Below is a small trained network, with its code and all its weights. Each question gives an input and a class and asks what happens when units are switched off, that is, made to give their printed mean instead of their output.

import numpy as np


def w(rows, s, z=0):
    codes = np.array(rows[::2]) - 128.0
    scale = np.full(codes.shape[1], s)
    scale[-1] = z or s
    return codes * scale


def f(y):
    return y / 2 * (1 + np.tanh(0.7978845608 * (y + 0.044715 * y**3)))


def log_softmax(a):
    a = a - a.max(-1, keepdims=True)
    return a - np.log(np.exp(a).sum(-1, keepdims=True))


def net(x, mask):
    res = np.array(x, float).reshape(1, 7) / 4 @ E
    y = f(res @ A[0][:, :-1].T + A[0][:, -1])
    res = res + np.where(mask, y, B[0][:, -1]) @ B[0][:, :-1]
    return log_softmax(res[-1] @ U[:, :-1].T + U[:, -1])


A, B = {}, {}
E = w([
[6,54,247,96,54],'x0',
[131,129,126,129,129],'x1',
[21,135,46,56,203],'x2',
[128,126,125,128,128],'x3',
[59,137,25,230,25],'x4',
[88,82,163,253,236],'x5',
[125,129,126,130,128],'x6',
],0.0031)
A[0] = w([
[162,124,186,76,185,98],'neuron 0',
[164,150,88,15,27,104],'neuron 1',
[173,121,201,63,198,109],'neuron 2',
[60,110,194,114,92,102],'neuron 3',
[129,127,129,130,125,7],'neuron 4',
[162,124,185,76,185,98],'neuron 5',
[209,153,46,151,179,109],'neuron 6',
[129,127,130,131,125,14],'neuron 7',
[134,144,123,96,97,83],'neuron 8',
[125,135,129,127,133,173],'neuron 9',
[204,151,49,151,176,104],'neuron 10',
[82,127,51,209,47,100],'neuron 11',
[123,142,131,126,136,218],'neuron 12',
[129,128,129,130,126,2],'neuron 13',
[50,108,201,112,89,107],'neuron 14',
[81,127,49,210,46,102],'neuron 15',
[174,121,202,63,199,110],'neuron 16',
[128,128,129,128,125,30],'neuron 17',
[91,116,164,238,214,100],'neuron 18',
[57,109,196,113,91,103],'neuron 19',
[157,156,97,28,38,99],'neuron 20',
[36,120,51,55,186,99],'neuron 21',
[254,105,219,199,40,96],'neuron 22',
[90,117,165,239,216,100],'neuron 23',
[129,127,129,130,125,17],'neuron 24',
[58,109,195,114,92,104],'neuron 25',
[129,127,130,131,124,29],'neuron 26',
[208,152,47,151,178,107],'neuron 27',
[123,126,115,150,108,70],'neuron 28',
[31,115,47,51,189,103],'neuron 29',
[123,144,130,125,138,245],'neuron 30',
[129,127,129,131,125,7],'neuron 31',
[55,109,198,113,90,104],'neuron 32',
],0.0079,0.0042)
B[0] = w([
[88,140,95,124,122,159],'neuron 0',
[117,82,153,105,204,196],'neuron 1',
[71,140,90,120,112,191],'neuron 2',
[174,146,106,103,125,164],'neuron 3',
[132,145,103,139,161,71],'neuron 4',
[88,140,95,124,122,158],'neuron 5',
[186,146,106,91,118,179],'neuron 6',
[132,145,103,139,161,72],'neuron 7',
[128,125,123,128,159,106],'neuron 8',
[126,120,139,122,112,168],'neuron 9',
[182,147,105,94,122,169],'neuron 10',
[58,145,85,109,116,188],'neuron 11',
[124,112,147,118,100,219],'neuron 12',
[133,146,101,140,164,70],'neuron 13',
[180,146,105,98,120,180],'neuron 14',
[56,145,85,108,115,191],'neuron 15',
[70,139,90,120,111,193],'neuron 16',
[132,143,107,138,157,76],'neuron 17',
[122,95,146,98,198,192],'neuron 18',
[176,146,106,102,123,169],'neuron 19',
[119,91,145,109,195,178],'neuron 20',
[146,152,138,212,134,178],'neuron 21',
[143,168,132,252,145,224],'neuron 22',
[122,94,146,97,199,194],'neuron 23',
[132,143,106,138,157,73],'neuron 24',
[174,145,106,103,123,168],'neuron 25',
[132,143,105,138,158,76],'neuron 26',
[185,147,106,92,119,175],'neuron 27',
[120,140,108,130,144,96],'neuron 28',
[147,152,140,218,131,188],'neuron 29',
[124,108,151,116,93,253],'neuron 30',
[133,145,102,139,163,71],'neuron 31',
[177,146,106,101,122,172],'neuron 32',
],0.04,0.0027)
U = w([
[218,173,76,72,117,75],'0',
[24,151,54,114,114,66],'1',
[119,66,174,109,254,73],'2',
[148,178,148,253,139,69],'3',
[129,105,162,112,81,253],'4',
[125,99,166,114,85,210],'5',
],0.0067,0.0031)

Each question gives the input, the list of numbers given to net, and the class t.
The units are the neurons (one row each of A and B). Each row of codes is followed by its name. A weight is (code - 128) times the scale printed after its matrix; where a second scale follows, it is the last column's (A, B and U).
mask holds one flag per neuron, in row order. A switched-off neuron (its flag False) gives its mean, the last column of its row in B, instead of its output. The means were averaged over made-up inputs and are rounded, as every weight is.
A unit's drop is (log p(t) with every unit on - log p(t) with that unit switched off) / (log p(t) with every unit on - log p(t) with every unit switched off).
The circuit of an input: a set's keep is (log p(t) with only the set's units on - log p(t) with every unit switched off) / (log p(t) with every unit on - log p(t) with every unit switched off). Starting from the 12 units with the biggest drops (on a tie, the unit counted first), units are removed one at a time, each time the one whose removal leaves the highest keep (on an exact tie, the one counted first), for as long as the keep stays at least 0.8.
circuit, biggest first: the units of the circuit, biggest drop first
k most important neurons: the k neurons with the biggest drops, biggest first
drop of u: that unit's drop, to one decimal
input [-7,1,7,1,3,-8,3], class 2: circuit, biggest first => (neuron 1)
input [-7,0,6,-1,-8,7,0], class 1: 2 most important neurons => (neuron 16; neuron 2)
input [7,7,4,-1,-1,7,6], class 0: circuit, biggest first => (neuron 14; neuron 32)
input [-7,1,6,-3,2,-1,-3], class 0: 3 most important neurons => (neuron 6; neuron 27; neuron 10)
input [1,-2,-8,-5,-8,1,-2], class 1: circuit, biggest first => (neuron 16; neuron 2)
input [-1,7,3,-6,-2,-6,6], class 2: 2 most important neurons => (neuron 1; neuron 20)
input [4,3,-6,-5,1,6,-2], class 2: 4 most important neurons => (neuron 23; neuron 18; neuron 29; neuron 21)
input [-1,-7,8,4,-1,-7,-1], class 3: 2 most important neurons => (neuron 29; neuron 21)
input [1,5,4,-7,8,7,2], class 1: 2 most important neurons => (neuron 15; neuron 11)
input [-2,8,4,-7,-4,-8,6], class 2: 2 most important neurons => (neuron 1; neuron 20)
input [2,8,-7,5,3,7,-6], class 2: 4 most important neurons => (neuron 23; neuron 18; neuron 29; neuron 21)
input [-8,-3,-3,2,7,8,8], class 0: 4 most important neurons => (neuron 6; neuron 27; neuron 10; neuron 1)
input [-6,-8,-2,-6,-4,8,5], class 2: 2 most important neurons => (neuron 23; neuron 18)
input [6,-8,7,-4,-7,3,0], class 1: circuit, biggest first => (neuron 16)
input [-8,-7,5,-1,-7,7,0], class 0: 3 most important neurons => (neuron 6; neuron 27; neuron 10)
input [-1,-7,8,6,4,-1,5], class 3: drop of neuron 2 => 0.0
input [5,-2,8,-3,-8,0,6], class 1: drop of neuron 5 => 0.4
input [-2,-4,-8,7,3,1,5], class 3: drop of neuron 22 => 1.2
input [6,3,1,5,-8,6,-3], class 1: drop of neuron 0 => 0.1
input [-7,-2,5,5,-3,3,-7], class 0: circuit, biggest first => (neuron 6)
